Here is a tiny trained network, its code and every weight. The questions are about switching its units off for an input and a target symbol, where a switched-off unit gives its printed mean instead of its output.

import numpy as np


def w(rows, s, z=0):
    codes = np.array(rows[::2]) - 128.0
    scale = np.full(codes.shape[1], s)
    scale[-1] = z or s
    return codes * scale


def f(y):
    return y / 2 * (1 + np.tanh(0.7978845608 * (y + 0.044715 * y**3)))


def softmax(a):
    e = np.exp(a - a.max(-1, keepdims=True))
    return e / e.sum(-1, keepdims=True)


def log_softmax(a):
    a = a - a.max(-1, keepdims=True)
    return a - np.log(np.exp(a).sum(-1, keepdims=True))


def net(x, mask):
    ids = ['αβγδεζθλμξστφψω'.index(c) for c in x.split()]
    T = len(ids)
    res = E[ids] + P[:T]
    q, k, v = (res @ M[0].T for M in (Q, K, V))
    z = softmax(np.where(np.tri(T) > 0, q @ k.T / 2**0.5, -1e9)) @ v
    res = res + np.where(mask[0], z, O[0][:, -1]) @ O[0][:, :-1]
    y = f(res @ A[0][:, :-1].T + A[0][:, -1])
    res = res + np.where(mask[1:13], y, B[0][:, -1]) @ B[0][:, :-1]
    return log_softmax(res[-1] @ U[:, :-1].T + U[:, -1])


Q, K, V, O, A, B = {}, {}, {}, {}, {}, {}
E = w([
[122,120,176,117,70,63,150,139],'α',
[84,94,185,99,91,110,104,151],'β',
[135,168,122,101,89,107,98,100],'γ',
[103,137,142,128,173,116,147,143],'δ',
[123,174,115,115,144,79,156,121],'ε',
[79,164,142,155,170,84,103,148],'ζ',
[108,149,171,192,129,114,127,156],'θ',
[169,162,116,96,44,114,140,83],'λ',
[135,176,156,173,97,87,142,127],'μ',
[165,130,156,147,119,165,144,122],'ξ',
[67,108,131,186,18,184,130,77],'σ',
[118,87,78,124,131,153,5,106],'τ',
[47,159,89,95,165,174,182,87],'φ',
[109,68,61,173,123,101,130,107],'ψ',
[102,125,136,85,93,216,145,61],'ω',
],0.028)
P = w([
[95,110,117,89,93,74,120,218],'0',
[70,180,97,104,90,141,98,195],'1',
[109,88,132,105,102,75,121,175],'2',
[72,182,98,120,103,156,92,160],'3',
[112,89,132,118,125,81,126,139],'4',
[79,178,100,136,121,166,96,126],'5',
[123,85,131,134,145,91,124,107],'6',
[86,179,104,153,140,177,95,94],'7',
[129,84,133,149,165,96,126,74],'8',
[93,178,107,169,156,187,99,61],'9',
[135,79,137,161,180,104,129,36],'10',
[97,181,110,180,167,189,99,26],'11',
[150,78,130,183,205,103,125,8],'12',
],0.016)
Q[0] = w([
[63,130,127,137,112,84,104,82],'head 1',
[217,6,148,111,171,60,99,151],'head 1',
],0.02)
K[0] = w([
[162,190,143,162,153,108,133,29],'head 1',
[108,148,166,54,64,64,130,250],'head 1',
],0.016)
V[0] = w([
[226,152,180,106,161,140,59,183],'head 1',
[161,170,254,69,167,176,166,101],'head 1',
],0.0094)
O[0] = w([
[113,154,182,68,118,131,135,103,2],'head 1',
[110,163,139,44,63,105,120,253,77],'head 1',
],0.014,0.0073)
A[0] = w([
[137,56,180,86,216,98,196,161,78],'neuron 1',
[150,162,73,92,116,187,88,96,25],'neuron 2',
[120,123,132,152,40,148,59,98,79],'neuron 3',
[229,117,164,149,52,124,212,118,114],'neuron 4',
[163,75,97,172,139,119,89,152,154],'neuron 5',
[184,182,121,137,107,68,250,116,73],'neuron 6',
[166,215,86,72,163,110,109,115,166],'neuron 7',
[122,57,146,99,180,48,84,149,2],'neuron 8',
[155,81,127,144,133,146,126,85,160],'neuron 9',
[163,141,220,194,111,89,180,159,88],'neuron 10',
[190,114,96,120,145,105,59,206,140],'neuron 11',
[194,91,102,94,60,52,190,88,47],'neuron 12',
],0.013,0.009)
B[0] = w([
[102,80,95,37,113,96,226,245,141],'neuron 1',
[85,112,128,186,94,122,176,134,161],'neuron 2',
[194,131,134,127,199,125,112,126,211],'neuron 3',
[77,209,73,129,152,71,73,165,165],'neuron 4',
[154,182,146,99,117,125,181,128,234],'neuron 5',
[157,77,110,216,71,159,92,168,160],'neuron 6',
[82,79,141,74,147,104,106,171,182],'neuron 7',
[51,182,202,221,118,149,79,104,140],'neuron 8',
[92,130,163,79,70,139,110,186,249],'neuron 9',
[80,95,113,53,230,206,93,130,173],'neuron 10',
[112,91,110,131,120,191,173,71,147],'neuron 11',
[50,127,90,96,112,120,173,76,161],'neuron 12',
],0.012)
U = w([
[35,118,118,102,136,158,149,123,2],'α',
[90,81,197,161,87,132,124,189,75],'β',
[183,91,115,53,167,80,136,50,248],'γ',
[132,117,153,102,178,99,216,186,129],'δ',
[159,25,119,196,132,73,138,171,194],'ε',
[105,167,164,173,180,68,152,134,117],'ζ',
[125,94,148,107,241,167,162,122,134],'θ',
[121,164,88,142,96,104,87,137,111],'λ',
[149,106,80,184,178,145,21,147,152],'μ',
[122,250,151,29,114,155,87,236,53],'ξ',
[216,206,144,156,125,78,167,195,181],'σ',
[100,112,146,136,82,216,49,52,85],'τ',
[145,146,47,104,193,151,225,97,131],'φ',
[85,168,153,117,86,149,212,86,98],'ψ',
[130,49,56,82,67,255,145,161,125],'ω',
],0.0074,0.009)

Each question gives the input, a string of symbols that net reads in full, and the target symbol t.
The units are the heads (2 rows each of Q, K, V and O) and the neurons (one row each of A and B). Each row of codes is followed by its name. A weight is (code - 128) times the scale printed after its matrix; where a second scale follows, it is the last column's (O, A, B and U).
mask holds one flag per unit, heads first, then neurons. A switched-off unit (its flag False) gives its mean, the last column of its rows in O or B, instead of its output. The means were averaged over made-up inputs and are rounded, as every weight is.
A unit's drop is (log p(t) with every unit on - log p(t) with that unit switched off) / (log p(t) with every unit on - log p(t) with every unit switched off).
The circuit of an input: a set's keep is (log p(t) with only the set's units on - log p(t) with every unit switched off) / (log p(t) with every unit on - log p(t) with every unit switched off). Starting from the 12 units with the biggest drops (on a tie, the unit counted first), units are removed one at a time, each time the one whose removal leaves the highest keep (on an exact tie, the one counted first), for as long as the keep stays at least 0.8.
circuit, biggest first: the units of the circuit, biggest drop first
unit that matters most: the unit with the biggest drop
top k neurons: the k neurons with the biggest drops, biggest first
drop when u is switched off: that unit's drop, to one decimal
input ζ β ξ ζ ω α, target ω: circuit, biggest first	(head 1; neuron 11)
input γ γ ω α ξ α, target ξ: circuit, biggest first	(head 1)
input γ γ ξ γ μ ω β ξ, target ω: circuit, biggest first	(head 1; neuron 11)
input β ξ μ σ γ γ, target σ: top 2 neurons	(neuron 5; neuron 9)
input γ γ γ τ φ α, target φ: circuit, biggest first	(head 1; neuron 11; neuron 9; neuron 5)
input γ ω γ γ τ ω ξ ε ω γ, target ω: circuit, biggest first	(head 1; neuron 11)
input σ τ γ α, target τ: circuit, biggest first	(head 1; neuron 9)
input α δ ψ ε, target ψ: circuit, biggest first	(head 1; neuron 9; neuron 5)
input μ ω ψ μ γ ξ ω ξ μ γ, target ξ: top 3 neurons	(neuron 7; neuron 6; neuron 12)
input γ ζ φ μ ξ σ γ ε σ ξ, target σ: top 3 neurons	(neuron 10; neuron 7; neuron 12)
input ξ ω ω γ, target ω: circuit, biggest first	(neuron 11; head 1)
input ω γ γ γ ε ε ω μ ω τ θ ξ, target τ: top 2 neurons	(neuron 9; neuron 5)
input ε φ ε ψ γ γ μ φ γ ζ ξ ω α, target α: top 3 neurons	(neuron 12; neuron 10; neuron 4)
input ω ξ ω μ γ ε θ μ α ψ α θ β, target β: unit that matters most	neuron 8
input θ ξ γ σ ω φ δ ζ τ ε λ, target λ: top 3 neurons	(neuron 4; neuron 12; neuron 6)
input γ ξ β σ τ β α α ω ξ α μ, target ξ: drop when head 1 is switched off	1.6
input γ β ε γ ξ θ, target ξ: drop when neuron 1 is switched off	0.0
input ω β λ ε λ ξ ω ε β ε δ, target δ: drop when neuron 1 is switched off	1.1
